Below is a small trained network, with its code and all its weights. Each question gives an input and a target symbol and asks what happens when units are switched off, that is, made to give their printed mean instead of their output.

import numpy as np


def w(rows, s, z=0):
    codes = np.array(rows[::2]) - 128.0
    scale = np.full(codes.shape[1], s)
    scale[-1] = z or s
    return codes * scale


def f(y):
    return y / 2 * (1 + np.tanh(0.7978845608 * (y + 0.044715 * y**3)))


def softmax(a):
    e = np.exp(a - a.max(-1, keepdims=True))
    return e / e.sum(-1, keepdims=True)


def log_softmax(a):
    a = a - a.max(-1, keepdims=True)
    return a - np.log(np.exp(a).sum(-1, keepdims=True))


def net(x, mask):
    ids = ['ΓΠΣΦαβδεθμξτ'.index(c) for c in x.split()]
    T = len(ids)
    res = E[ids] + P[:T]
    r = res
    for j in range(3):
        rows = slice(2 * j, 2 * j + 2)
        q, k, v = (r @ M[0][rows].T for M in (Q, K, V))
        z = softmax(np.where(np.tri(T) > 0, q @ k.T / 2**0.5, -1e9)) @ v
        o = O[0][rows]
        res = res + np.where(mask[j], z, o[:, -1]) @ o[:, :-1]
    y = f(res @ A[0][:, :-1].T + A[0][:, -1])
    res = res + np.where(mask[3:19], y, B[0][:, -1]) @ B[0][:, :-1]
    return log_softmax(res[-1] @ U[:, :-1].T + U[:, -1])


Q, K, V, O, A, B = {}, {}, {}, {}, {}, {}
E = w([
[167,175,151,95],'Γ',
[179,36,230,117],'Π',
[40,22,160,187],'Σ',
[79,144,140,82],'Φ',
[124,113,26,75],'α',
[157,119,106,45],'β',
[82,150,144,95],'δ',
[77,151,142,80],'ε',
[206,216,108,72],'θ',
[87,144,141,94],'μ',
[153,98,4,141],'ξ',
[209,239,170,152],'τ',
],0.019)
P = w([
[86,136,109,1],'0',
[81,132,116,25],'1',
[99,132,118,46],'2',
[119,127,124,59],'3',
[127,128,127,67],'4',
[139,128,145,75],'5',
[149,117,144,93],'6',
[164,106,147,96],'7',
[170,109,162,106],'8',
[176,108,163,116],'9',
[176,112,163,107],'10',
],0.0072)
Q[0] = w([
[186,190,91,71],'head 0',
[4,140,136,153],'head 0',
[152,97,181,66],'head 1',
[74,162,180,80],'head 1',
[86,141,134,121],'head 2',
[81,151,183,111],'head 2',
],0.016)
K[0] = w([
[131,64,184,240],'head 0',
[90,176,54,64],'head 0',
[79,194,191,101],'head 1',
[86,245,97,104],'head 1',
[174,195,104,146],'head 2',
[144,198,183,107],'head 2',
],0.011)
V[0] = w([
[224,109,175,69],'head 0',
[175,246,73,45],'head 0',
[186,120,99,160],'head 1',
[158,113,191,113],'head 1',
[185,104,191,141],'head 2',
[146,114,133,90],'head 2',
],0.012)
O[0] = w([
[58,182,105,107,246],'head 0',
[71,139,187,167,177],'head 0',
[127,103,91,139,104],'head 1',
[116,107,140,16,151],'head 1',
[254,95,137,144,129],'head 2',
[78,112,140,146,164],'head 2',
],0.0083,0.012)
A[0] = w([
[190,90,108,90,72],'neuron 0',
[106,205,77,104,64],'neuron 1',
[197,206,198,244,2],'neuron 2',
[166,175,45,114,85],'neuron 3',
[133,76,53,153,94],'neuron 4',
[48,204,102,156,198],'neuron 5',
[107,80,134,47,82],'neuron 6',
[123,130,245,110,179],'neuron 7',
[241,193,53,170,103],'neuron 8',
[156,147,28,178,53],'neuron 9',
[58,19,178,107,132],'neuron 10',
[196,254,123,115,63],'neuron 11',
[179,108,112,112,97],'neuron 12',
[95,37,116,192,151],'neuron 13',
[221,62,121,145,89],'neuron 14',
[151,143,87,72,94],'neuron 15',
],0.011,0.0058)
B[0] = w([
[131,172,67,188,156],'neuron 0',
[165,163,64,114,188],'neuron 1',
[8,102,185,163,159],'neuron 2',
[76,138,179,167,174],'neuron 3',
[116,190,181,153,137],'neuron 4',
[211,70,92,98,249],'neuron 5',
[72,179,193,163,177],'neuron 6',
[255,99,152,170,232],'neuron 7',
[68,25,162,68,166],'neuron 8',
[181,132,185,125,144],'neuron 9',
[69,122,165,88,186],'neuron 10',
[87,208,92,156,199],'neuron 11',
[128,62,87,121,143],'neuron 12',
[125,186,10,201,140],'neuron 13',
[118,84,139,221,142],'neuron 14',
[92,159,185,167,172],'neuron 15',
],0.0072,0.015)
U = w([
[223,86,142,90,254],'Γ',
[53,189,128,91,136],'Π',
[25,66,144,189,169],'Σ',
[120,114,134,120,25],'Φ',
[107,50,53,52,161],'α',
[92,68,242,3,177],'β',
[124,114,130,115,55],'δ',
[121,121,138,123,32],'ε',
[239,162,87,76,61],'θ',
[165,96,130,124,162],'μ',
[178,112,53,160,173],'ξ',
[166,192,191,217,63],'τ',
],0.0078,0.0046)

Each question gives the input, a string of symbols that net reads in full, and the target symbol t.
The units are the heads (2 rows each of Q, K, V and O) and the neurons (one row each of A and B). Each row of codes is followed by its name. A weight is (code - 128) times the scale printed after its matrix; where a second scale follows, it is the last column's (O, A, B and U).
mask holds one flag per unit, heads first, then neurons. A switched-off unit (its flag False) gives its mean, the last column of its rows in O or B, instead of its output. The means were averaged over made-up inputs and are rounded, as every weight is.
A unit's drop is (log p(t) with every unit on - log p(t) with that unit switched off) / (log p(t) with every unit on - log p(t) with every unit switched off).
The circuit of an input: a set's keep is (log p(t) with only the set's units on - log p(t) with every unit switched off) / (log p(t) with every unit on - log p(t) with every unit switched off). Starting from the 12 units with the biggest drops (on a tie, the unit counted first), units are removed one at a time, each time the one whose removal leaves the highest keep (on an exact tie, the one counted first), for as long as the keep stays at least 0.8.
units of the circuit, in order: the units of the circuit, biggest drop first
top k neurons: the k neurons with the biggest drops, biggest first
which heads matter: for each layer, one digit per head in row order, 1 if its drop is at least 0.15 and else 0, layers parted by /
drop of u: that unit's drop, to one decimal
input ξ τ δ ξ Σ β μ β, target Σ: top 3 neurons => neuron 14; neuron 8; neuron 0
input θ Π τ τ α ξ α Γ Π θ β, target Π: units of the circuit, in order => head 0; neuron 7; neuron 5; neuron 15
input δ ε τ θ τ ε τ Π τ β δ, target Γ: which heads matter => 001
input β τ Γ Π δ α β τ Π θ, target Π: units of the circuit, in order => head 0; neuron 11; neuron 7
input θ ξ Π Π Γ β τ τ, target Π: which heads matter => 100
input τ μ Φ ξ ξ, target ξ: which heads matter => 111
input ξ δ β τ ξ, target ξ: which heads matter => 110
input ξ ε β θ Π μ ε δ τ τ μ, target Γ: which heads matter => 001
input β τ τ τ Σ τ β ξ, target Σ: which heads matter => 100
input τ τ β β Φ θ τ Σ τ α, target Σ: top 2 neurons => neuron 8; neuron 14
input ξ α δ τ δ Π τ Γ, target Π: top 2 neurons => neuron 7; neuron 11
input β τ α ξ β Γ, target Γ: top 2 neurons => neuron 7; neuron 5
input τ β τ α τ Σ τ τ Γ, target Σ: top 2 neurons => neuron 8; neuron 14
input τ τ β, target β: which heads matter => 100
input β Π Σ ξ θ, target Σ: top 2 neurons => neuron 8; neuron 3
input β Σ τ, target Σ: top 3 neurons => neuron 8; neuron 14; neuron 3
input δ Φ Π τ β Π μ ξ β δ, target Γ: drop of neuron 7 => 0.2
input Π τ τ δ β Γ τ Π ε β Γ, target Π: drop of neuron 5 => 0.2
input δ β Σ τ β μ τ, target Σ: drop of neuron 3 => 0.1
input τ μ δ μ β θ τ τ τ τ β, target β: top neuron => neuron 11
